[128 = 0]

[156,162,136,180,113,123,111,116,123,87,134,188,104,161,139,156,124,78,119,166,110,125,108,173,178,168,153,139,142,103,110,130,121,139]
A j919
[144,119,137,108,123,157,130,115,117,149,119,186,143,107,127,104,107,135,151,186,165,141,133,185,128,54,192,115,107,114,111,147,146,106]
V j862
[167,167,123,162,128,47,110,125,130,107,175,160,130,123,137,123,151,99,106,187,136,135,117,150,170,137,128,157,139,125,108,113,129,170]
A j919
[144,119,155,108,132,154,143,146,107,122,133,153,158,95,142,94,100,111,151,186,136,151,126,166,133,62,192,115,119,110,100,135,139,138]
V j970
[146,115,141,112,142,148,129,138,111,118,130,127,154,124,138,107,110,132,152,171,148,144,114,173,131,75,186,128,114,116,96,139,140,114]
V j862
[131,127,138,113,151,139,129,147,134,106,147,135,157,88,119,118,90,90,150,156,166,151,128,177,88,94,178,121,128,117,99,104,128,120]
V j970
[156,130,120,89,138,126,126,145,147,127,181,149,188,77,129,74,80,125,142,187,179,147,130,155,81,56,178,123,120,130,83,106,132,136]
V j970
[130,128,103,101,151,120,154,124,127,129,96,170,137,143,118,126,80,106,176,109,120,110,97,105,131,155,115,159,104,123,98,130,130,95]
S j819
[125,93,133,107,152,134,141,144,107,102,127,89,156,108,138,119,111,127,164,142,162,152,146,168,113,72,195,121,121,125,111,129,152,107]
V j970
[101,145,156,151,136,106,125,129,119,155,140,161,116,66,125,151,138,121,159,123,160,126,122,177,154,146,94,165,89,129,134,141,158,130]
A J926
[123,133,141,106,145,132,140,140,108,126,117,132,153,106,125,112,132,148,192,185,135,145,132,159,140,115,175,124,122,135,106,155,143,124]
V j862
[167,123,97,157,144,89,143,144,106,85,111,134,127,159,139,112,111,89,155,140,105,141,124,108,155,136,166,123,163,127,109,114,149,143]
S j594
[139,165,118,170,126,94,115,134,155,122,135,161,99,100,121,124,144,118,103,151,147,134,115,125,159,165,117,165,113,125,118,158,132,142]
A J926
[119,93,105,123,105,135,132,114,102,138,137,113,137,113,132,114,115,122,106,72,119,100,138,95,124,89,108,67,117,122,157,132,111,168]
J j159
[158,143,85,133,150,114,130,138,140,125,146,144,162,145,123,68,96,120,162,108,129,136,108,109,107,119,97,115,152,146,105,97,130,164]
S j594
[121,132,154,93,160,144,131,136,100,125,147,134,167,112,132,127,105,112,177,144,149,140,109,194,112,99,151,113,118,113,95,105,126,118]
V j862
[147,141,78,87,161,74,136,129,118,112,136,126,165,137,119,108,124,113,162,136,141,125,121,92,117,135,135,123,130,143,110,95,132,129]
S j819
[133,111,105,125,108,104,125,110,89,145,146,139,139,107,135,129,137,122,129,123,143,114,145,127,132,79,119,91,119,132,146,114,146,164]
J j749
[127,139,83,109,112,116,129,111,89,134,121,165,137,133,105,142,128,96,129,149,106,105,160,78,124,142,142,43,141,134,150,120,114,160]
J j159
[127,171,125,161,151,92,110,125,144,147,131,139,95,106,113,136,154,118,155,143,174,139,125,173,135,147,84,168,132,141,129,120,145,126]
A J926
[119,113,124,139,98,132,133,115,95,142,140,145,128,96,127,116,132,101,109,104,125,112,145,106,134,86,124,57,127,117,149,133,119,177]
J j159
[145,132,99,127,111,90,136,118,127,150,133,156,135,121,131,85,120,118,102,118,126,113,116,69,148,103,96,117,117,125,128,138,130,165]
J j749
[134,131,96,81,174,102,151,139,131,106,121,127,167,125,121,99,98,111,151,108,122,112,94,79,126,148,125,146,107,121,80,126,120,120]
S j819
[151,176,145,136,124,74,107,122,117,109,177,171,138,95,142,140,168,116,116,218,130,131,122,149,176,161,160,148,118,120,102,138,134,161]
A j919
[141,132,167,98,127,144,126,126,105,138,151,169,159,111,134,110,111,125,143,191,148,160,116,194,137,62,168,121,114,108,100,129,131,124]
V j862
[134,131,106,122,139,69,127,110,102,140,127,148,114,118,130,147,139,85,147,100,158,118,136,122,128,105,77,126,134,131,146,64,145,145]
J j749
